Here is a tiny trained network, its code and every weight. The questions are about switching its units off for an input and a target symbol, where a switched-off unit gives its printed mean instead of its output.

import numpy as np


def w(rows, s, z=0):
    codes = np.array(rows[::2]) - 128.0
    scale = np.full(codes.shape[1], s)
    scale[-1] = z or s
    return codes * scale


def norm(h):
    return h / np.sqrt((h * h).mean(-1, keepdims=True) + 1e-5)


def f(y):
    return y / 2 * (1 + np.tanh(0.7978845608 * (y + 0.044715 * y**3)))


def softmax(a):
    e = np.exp(a - a.max(-1, keepdims=True))
    return e / e.sum(-1, keepdims=True)


def log_softmax(a):
    a = a - a.max(-1, keepdims=True)
    return a - np.log(np.exp(a).sum(-1, keepdims=True))


def net(x, mask):
    ids = ['αεζηθμξπτφψω'.index(c) for c in x.split()]
    T = len(ids)
    res = E[ids] + P[:T]
    r = norm(res)
    for j in range(2):
        rows = slice(4 * j, 4 * j + 4)
        q, k, v = (r @ M[0][rows].T for M in (Q, K, V))
        z = softmax(np.where(np.tri(T) > 0, q @ k.T / 4**0.5, -1e9)) @ v
        o = O[0][rows]
        res = res + np.where(mask[j], z, o[:, -1]) @ o[:, :-1]
    y = f(norm(res) @ A[0][:, :-1].T + A[0][:, -1])
    res = res + np.where(mask[2:10], y, B[0][:, -1]) @ B[0][:, :-1]
    return log_softmax(norm(res)[-1] @ U[:, :-1].T + U[:, -1])


Q, K, V, O, A, B = {}, {}, {}, {}, {}, {}
E = w([
[228,187,146,106,110],'α',
[188,242,155,110,128],'ε',
[34,161,166,180,197],'ζ',
[171,166,4,132,99],'η',
[207,204,156,81,75],'θ',
[192,72,86,173,127],'μ',
[155,131,62,54,155],'ξ',
[119,166,133,158,56],'π',
[161,24,80,146,90],'τ',
[183,97,97,150,130],'φ',
[175,106,108,137,118],'ψ',
[154,65,148,28,154],'ω',
],0.012)
P = w([
[254,135,191,209,170],'0',
[209,128,178,183,175],'1',
[178,126,172,170,173],'2',
[163,133,173,155,161],'3',
[147,124,173,147,151],'4',
[134,113,167,141,143],'5',
[118,101,167,127,120],'6',
[101,93,164,113,106],'7',
[82,84,161,99,84],'8',
[94,72,156,107,97],'9',
],0.0068)
Q[0] = w([
[135,135,167,206,85],'h1',
[9,149,112,177,233],'h1',
[47,147,143,153,145],'h1',
[216,130,100,113,23],'h1',
[191,57,123,107,78],'h2',
[167,172,169,55,120],'h2',
[171,76,139,177,193],'h2',
[51,119,82,116,167],'h2',
],0.011)
K[0] = w([
[75,160,150,158,45],'h1',
[216,117,149,203,172],'h1',
[224,107,183,230,174],'h1',
[16,103,66,127,94],'h1',
[104,101,234,71,99],'h2',
[254,135,78,47,136],'h2',
[53,63,200,101,220],'h2',
[98,105,82,185,104],'h2',
],0.0073)
V[0] = w([
[111,81,229,92,220],'h1',
[125,118,92,2,187],'h1',
[95,134,227,177,73],'h1',
[89,135,133,219,78],'h1',
[207,147,116,129,178],'h2',
[173,92,185,138,78],'h2',
[101,124,148,178,106],'h2',
[135,191,99,163,133],'h2',
],0.0089)
O[0] = w([
[158,40,254,107,132,66],'h1',
[176,119,158,173,84,35],'h1',
[67,121,115,19,172,142],'h1',
[78,123,113,133,174,141],'h1',
[141,145,110,99,134,254],'h2',
[99,114,102,80,107,226],'h2',
[69,143,139,159,104,115],'h2',
[123,171,111,170,154,152],'h2',
],0.0096,0.0054)
A[0] = w([
[217,177,118,52,168,132],'n1',
[125,151,57,139,102,117],'n2',
[106,173,99,247,16,163],'n3',
[89,16,100,176,154,124],'n4',
[167,53,109,47,63,165],'n5',
[89,144,224,198,183,208],'n6',
[2,125,174,133,185,254],'n7',
[54,94,129,146,58,108],'n8',
],0.0097,0.0071)
B[0] = w([
[83,95,146,159,129,215],'n1',
[141,205,66,164,161,174],'n2',
[110,254,200,172,193,180],'n3',
[115,173,128,88,86,172],'n4',
[123,144,188,148,159,227],'n5',
[94,164,251,132,165,159],'n6',
[138,189,215,78,205,254],'n7',
[64,132,121,194,113,133],'n8',
],0.0092,0.0072)
U = w([
[222,134,127,100,208,254],'α',
[95,144,146,119,97,214],'ε',
[2,143,254,135,115,139],'ζ',
[102,235,46,222,82,82],'η',
[203,207,131,20,34,26],'θ',
[134,72,47,154,117,89],'μ',
[198,169,208,229,61,74],'ξ',
[42,152,57,5,199,67],'π',
[145,64,47,60,21,107],'τ',
[111,61,91,172,142,88],'φ',
[67,34,119,210,179,84],'ψ',
[162,35,218,111,77,111],'ω',
],0.0081,0.011)

Each question gives the input, a string of symbols that net reads in full, and the target symbol t.
The units are the heads (4 rows each of Q, K, V and O) and the neurons (one row each of A and B). Each row of codes is followed by its name. A weight is (code - 128) times the scale printed after its matrix; where a second scale follows, it is the last column's (O, A, B and U).
mask holds one flag per unit, heads first, then neurons. A switched-off unit (its flag False) gives its mean, the last column of its rows in O or B, instead of its output. The means were averaged over made-up inputs and are rounded, as every weight is.
A unit's drop is (log p(t) with every unit on - log p(t) with that unit switched off) / (log p(t) with every unit on - log p(t) with every unit switched off).
The circuit of an input: a set's keep is (log p(t) with only the set's units on - log p(t) with every unit switched off) / (log p(t) with every unit on - log p(t) with every unit switched off). Starting from all 10 units, units are removed one at a time, each time the one whose removal leaves the highest keep (on an exact tie, the one counted first), for as long as the keep stays at least 0.8.
circuit, biggest first: the units of the circuit, biggest drop first
most important unit: the unit with the biggest drop
k most important neurons: the k neurons with the biggest drops, biggest first
heads that matter: for each layer, one digit per head in row order, 1 if its drop is at least 0.15 and else 0, layers parted by /
input α τ π α θ, target π: circuit, biggest first : (h1 n3)
input τ τ η ε α φ, target η: heads that matter : 10
input θ η ζ μ, target ζ: most important unit : h2
input π ζ τ η π τ θ, target π: heads that matter : 10
input τ θ τ ψ τ π ψ ε, target π: heads that matter : 00
input μ ζ ψ, target ζ: circuit, biggest first : (h1 h2)
input τ τ η ζ ψ, target ζ: heads that matter : 10
input η τ τ, target η: circuit, biggest first : (h1 n7)
input τ ζ ψ τ, target ζ: 2 most important neurons : (n4 n6)
input η α φ θ, target η: 2 most important neurons : (n7 n1)
input ζ ε ε τ ψ ψ τ μ, target η: heads that matter : 01
input θ ζ ζ τ, target ζ: heads that matter : 11
input ξ τ τ ζ α ψ μ η, target η: heads that matter : 10
input τ μ π π ψ μ ε, target π: circuit, biggest first : (h1)
input ζ α θ τ π ψ θ α, target π: heads that matter : 00
input ζ π ξ α ξ, target ξ: heads that matter : 10
input ψ τ ω ξ ψ τ ψ, target ξ: 2 most important neurons : (n7 n3)
input ζ π ζ ω ω τ τ τ μ, target ω: 2 most important neurons : (n7 n3)
input π ω α τ, target ω: circuit, biggest first : (h1 n7)
input η φ τ ω τ ζ τ ε, target ζ: heads that matter : 10
input ψ ε π θ ω τ ε θ μ, target ω: circuit, biggest first : (h1 n7 h2)
input τ ε η θ, target η: most important neuron : (n7)
input ω τ ε μ τ, target ω: 2 most important neurons : (n5 n7)
input α ψ θ τ τ, target τ: 4 most important neurons : (n3 n7 n6 n4)
input μ π τ τ τ, target π: 3 most important neurons : (n3 n6 n1)
